Here is a tiny trained network, its code and every weight. The questions are about switching its units off for an input and a class, where a switched-off unit gives its printed mean instead of its output.

import numpy as np


def w(rows, s, z=0):
    codes = np.array(rows[::2]) - 128.0
    scale = np.full(codes.shape[1], s)
    scale[-1] = z or s
    return codes * scale


def norm(h):
    return h / np.sqrt((h * h).mean(-1, keepdims=True) + 1e-5)


def f(y):
    return y / 2 * (1 + np.tanh(0.7978845608 * (y + 0.044715 * y**3)))


def log_softmax(a):
    a = a - a.max(-1, keepdims=True)
    return a - np.log(np.exp(a).sum(-1, keepdims=True))


def net(x, mask):
    res = np.array(x, float).reshape(1, 4) / 4 @ E
    u = 0
    for l in range(2):
        y = f(norm(res) @ A[l][:, :-1].T + A[l][:, -1])
        res = res + np.where(mask[u : u + 4], y, B[l][:, -1]) @ B[l][:, :-1]
        u += 4
    return log_softmax(norm(res)[-1] @ U[:, :-1].T + U[:, -1])


A, B = {}, {}
E = w([
[106,112,150,168,86,185],'x0',
[88,65,115,140,91,155],'x1',
[110,203,12,126,183,147],'x2',
[122,168,113,128,116,79],'x3',
],0.011)
A[0] = w([
[191,109,115,138,81,34,52],'0.n0',
[85,121,142,190,157,202,217],'0.n1',
[161,126,124,179,129,101,3],'0.n2',
[254,171,152,141,135,55,102],'0.n3',
],0.0085,0.0036)
B[0] = w([
[139,123,116,192,121,177,163],'0.n0',
[210,126,121,131,58,115,255],'0.n1',
[168,125,226,154,142,150,94],'0.n2',
[160,168,182,95,211,244,230],'0.n3',
],0.011,0.004)
A[1] = w([
[124,129,115,139,128,7,1],'1.n0',
[90,134,138,60,141,99,112],'1.n1',
[181,97,84,88,254,80,8],'1.n2',
[168,126,182,78,175,114,11],'1.n3',
],0.0063,0.0041)
B[1] = w([
[105,162,75,97,206,167,2],'1.n0',
[128,184,99,96,132,97,76],'1.n1',
[75,167,104,116,106,158,230],'1.n2',
[83,130,93,10,204,211,111],'1.n3',
],0.013,0.0009)
U = w([
[149,206,107,94,204,144,2],'0',
[136,40,174,173,49,77,239],'1',
[141,179,84,136,152,80,53],'2',
[235,108,181,63,194,211,94],'3',
[68,59,7,37,141,92,8],'4',
[199,93,112,162,84,155,176],'5',
],0.011,0.004)

Each question gives the input, the list of numbers given to net, and the class t.
The units are the neurons (one row each of A and B). Each row of codes is followed by its name. A weight is (code - 128) times the scale printed after its matrix; where a second scale follows, it is the last column's (A, B and U).
mask holds one flag per neuron, layer by layer. A switched-off neuron (its flag False) gives its mean, the last column of its row in B, instead of its output. The means were averaged over made-up inputs and are rounded, as every weight is.
A unit's drop is (log p(t) with every unit on - log p(t) with that unit switched off) / (log p(t) with every unit on - log p(t) with every unit switched off).
The circuit of an input: a set's keep is (log p(t) with only the set's units on - log p(t) with every unit switched off) / (log p(t) with every unit on - log p(t) with every unit switched off). Starting from all 8 units, units are removed one at a time, each time the one whose removal leaves the highest keep (on an exact tie, the one counted first), for as long as the keep stays at least 0.8.
circuit, biggest first: the units of the circuit, biggest drop first
k most important neurons: the k neurons with the biggest drops, biggest first
top k neurons in layer l: the k neurons of layer l with the biggest drops, biggest first
drop when u is switched off: that unit's drop, to one decimal
input [-8,3,1,-8], class 4: circuit, biggest first	0.n3
input [-4,-2,5,-8], class 4: 3 most important neurons	0.n3; 1.n2; 0.n0
input [-4,1,2,-1], class 4: circuit, biggest first	0.n3; 0.n1
input [-8,-3,-6,7], class 3: top 2 neurons in layer 0	0.n3; 0.n0
input [6,-6,2,-8], class 5: 2 most important neurons	0.n3; 0.n1
input [6,-8,-8,7], class 3: 3 most important neurons	0.n3; 1.n3; 0.n1
input [4,-5,-8,8], class 3: drop when 0.n1 is switched off	0.1
input [0,-6,-1,8], class 3: drop when 0.n3 is switched off	1.0
input [-3,-6,0,6], class 3: drop when 0.n3 is switched off	1.3
input [-3,0,2,-5], class 4: drop when 0.n3 is switched off	0.4
